Here is a tiny trained network, its code and every weight. The questions are about switching its units off for an input and a class, where a switched-off unit gives its printed mean instead of its output.

import numpy as np


def w(rows, s, z=0):
    codes = np.array(rows[::2]) - 128.0
    scale = np.full(codes.shape[1], s)
    scale[-1] = z or s
    return codes * scale


def norm(h):
    return h / np.sqrt((h * h).mean(-1, keepdims=True) + 1e-5)


def f(y):
    return y / 2 * (1 + np.tanh(0.7978845608 * (y + 0.044715 * y**3)))


def log_softmax(a):
    a = a - a.max(-1, keepdims=True)
    return a - np.log(np.exp(a).sum(-1, keepdims=True))


def net(x, mask):
    res = np.array(x, float).reshape(1, 4) / 4 @ E
    u = 0
    for l in range(3):
        y = f(norm(res) @ A[l][:, :-1].T + A[l][:, -1])
        res = res + np.where(mask[u : u + 13], y, B[l][:, -1]) @ B[l][:, :-1]
        u += 13
    return log_softmax(norm(res)[-1] @ U[:, :-1].T + U[:, -1])


A, B = {}, {}
E = w([
[251,62,102,223],'x0',
[129,128,130,128],'x1',
[59,110,15,128],'x2',
[192,189,110,46],'x3',
],0.0025)
A[0] = w([
[103,188,43,145,74],'0.n1',
[64,118,89,114,129],'0.n2',
[172,230,75,119,209],'0.n3',
[90,97,107,111,172],'0.n4',
[179,145,133,193,93],'0.n5',
[203,101,2,212,7],'0.n6',
[135,70,134,91,105],'0.n7',
[140,138,97,104,106],'0.n8',
[86,95,93,89,113],'0.n9',
[85,158,186,100,70],'0.n10',
[158,110,204,180,233],'0.n11',
[155,87,5,150,3],'0.n12',
[179,164,75,74,179],'0.n13',
],0.0078,0.0024)
B[0] = w([
[86,120,106,65,158],'0.n1',
[118,187,26,185,175],'0.n2',
[126,118,101,39,229],'0.n3',
[140,211,104,147,161],'0.n4',
[184,134,1,144,169],'0.n5',
[105,75,213,147,253],'0.n6',
[163,165,144,110,121],'0.n7',
[118,110,92,71,134],'0.n8',
[150,164,58,161,153],'0.n9',
[104,64,203,166,166],'0.n10',
[99,204,116,160,248],'0.n11',
[68,93,248,117,193],'0.n12',
[146,101,125,38,218],'0.n13',
],0.0046,0.0033)
A[1] = w([
[106,107,165,160,112],'1.n1',
[216,84,170,82,172],'1.n2',
[102,125,110,173,100],'1.n3',
[142,95,122,231,105],'1.n4',
[177,74,119,132,108],'1.n5',
[254,117,174,184,138],'1.n6',
[138,108,206,59,136],'1.n7',
[145,213,171,104,116],'1.n8',
[180,207,139,102,141],'1.n9',
[92,177,86,182,95],'1.n10',
[79,98,155,172,118],'1.n11',
[250,112,49,74,4],'1.n12',
[145,127,188,86,96],'1.n13',
],0.0077,0.0034)
B[1] = w([
[112,178,133,146,163],'1.n1',
[36,93,113,254,253],'1.n2',
[134,101,161,118,145],'1.n3',
[143,165,131,42,216],'1.n4',
[53,129,140,121,132],'1.n5',
[145,149,56,103,246],'1.n6',
[130,59,76,148,234],'1.n7',
[102,27,138,120,175],'1.n8',
[120,95,176,168,191],'1.n9',
[136,91,143,186,174],'1.n10',
[161,165,156,147,191],'1.n11',
[38,241,128,188,192],'1.n12',
[92,29,102,177,166],'1.n13',
],0.0055,0.0029)
A[2] = w([
[231,168,115,87,118],'2.n1',
[149,62,156,91,40],'2.n2',
[96,115,255,168,24],'2.n3',
[160,148,91,61,7],'2.n4',
[124,109,175,156,145],'2.n5',
[87,117,194,124,246],'2.n6',
[41,143,117,133,132],'2.n7',
[137,203,123,129,173],'2.n8',
[144,70,139,208,166],'2.n9',
[123,29,143,94,52],'2.n10',
[133,131,110,150,50],'2.n11',
[135,143,126,183,83],'2.n12',
[123,79,39,149,126],'2.n13',
],0.0087,0.0014)
B[2] = w([
[243,55,87,128,146],'2.n1',
[75,93,134,203,136],'2.n2',
[179,226,140,19,254],'2.n3',
[124,115,122,61,132],'2.n4',
[142,209,143,29,177],'2.n5',
[183,151,165,120,211],'2.n6',
[205,129,146,185,227],'2.n7',
[97,1,140,159,182],'2.n8',
[126,161,119,78,235],'2.n9',
[153,35,191,184,190],'2.n10',
[74,153,142,138,128],'2.n11',
[54,142,121,112,175],'2.n12',
[96,160,225,169,206],'2.n13',
],0.0043,0.0036)
U = w([
[184,207,198,73,199],'0',
[69,165,74,227,190],'1',
[90,27,194,136,180],'2',
[71,122,43,30,2],'3',
[246,114,71,168,41],'4',
],0.014,0.0023)

Each question gives the input, the list of numbers given to net, and the class t.
The units are the neurons (one row each of A and B). Each row of codes is followed by its name. A weight is (code - 128) times the scale printed after its matrix; where a second scale follows, it is the last column's (A, B and U).
mask holds one flag per neuron, layer by layer. A switched-off neuron (its flag False) gives its mean, the last column of its row in B, instead of its output. The means were averaged over made-up inputs and are rounded, as every weight is.
A unit's drop is (log p(t) with every unit on - log p(t) with that unit switched off) / (log p(t) with every unit on - log p(t) with every unit switched off).
The circuit of an input: a set's keep is (log p(t) with only the set's units on - log p(t) with every unit switched off) / (log p(t) with every unit on - log p(t) with every unit switched off). Starting from the 12 units with the biggest drops (on a tie, the unit counted first), units are removed one at a time, each time the one whose removal leaves the highest keep (on an exact tie, the one counted first), for as long as the keep stays at least 0.8.
circuit, biggest first: the units of the circuit, biggest drop first
most important unit: the unit with the biggest drop
k most important neurons: the k neurons with the biggest drops, biggest first
k most important neurons of layer l: the k neurons of layer l with the biggest drops, biggest first
drop of u: that unit's drop, to one decimal
input [1,5,5,5], class 2: circuit, biggest first : (0.n12)
input [-6,8,7,-1], class 1: circuit, biggest first : (1.n4, 2.n7)
input [-6,-5,1,-2], class 1: circuit, biggest first : (0.n2, 2.n3)
input [8,0,1,-1], class 0: 2 most important neurons : (0.n12, 0.n6)
input [8,1,3,8], class 2: circuit, biggest first : (0.n6, 0.n12)
input [1,-2,-5,-1], class 4: 2 most important neurons : (1.n2, 0.n11)
input [0,6,-1,3], class 2: 2 most important neurons of layer 0 : (0.n2, 0.n13)
input [-4,-5,1,-1], class 1: 3 most important neurons of layer 0 : (0.n2, 0.n12, 0.n6)
input [-1,0,1,6], class 3: 2 most important neurons of layer 0 : (0.n3, 0.n6)
input [0,2,-3,-3], class 0: 2 most important neurons : (0.n11, 1.n10)
input [1,-1,-5,-3], class 4: 2 most important neurons : (1.n2, 0.n5)
input [7,8,-1,-8], class 4: 2 most important neurons : (0.n5, 1.n6)
input [6,7,3,-3], class 0: 2 most important neurons of layer 0 : (0.n6, 0.n12)
input [0,5,-5,-8], class 0: most important unit : 0.n11
input [1,5,7,-3], class 0: 2 most important neurons of layer 0 : (0.n12, 0.n6)
input [1,7,4,-8], class 0: 2 most important neurons : (1.n6, 1.n3)
input [1,-8,-8,3], class 1: 3 most important neurons of layer 0 : (0.n12, 0.n5, 0.n6)
input [1,-2,-6,-3], class 4: 4 most important neurons : (1.n2, 0.n5, 1.n6, 0.n12)
input [3,0,0,3], class 1: 3 most important neurons : (1.n2, 0.n5, 0.n10)
input [6,4,-4,-8], class 4: most important unit : 1.n4
input [2,-6,-8,-4], class 4: 2 most important neurons of layer 1 : (1.n6, 1.n2)
input [3,-8,-2,7], class 1: drop of 1.n12 : 0.4
input [4,-3,-2,6], class 1: drop of 1.n12 : 0.2
input [-1,-4,-3,-5], class 0: drop of 0.n11 : 0.1
input [2,-6,-6,-4], class 4: drop of 1.n2 : 0.3
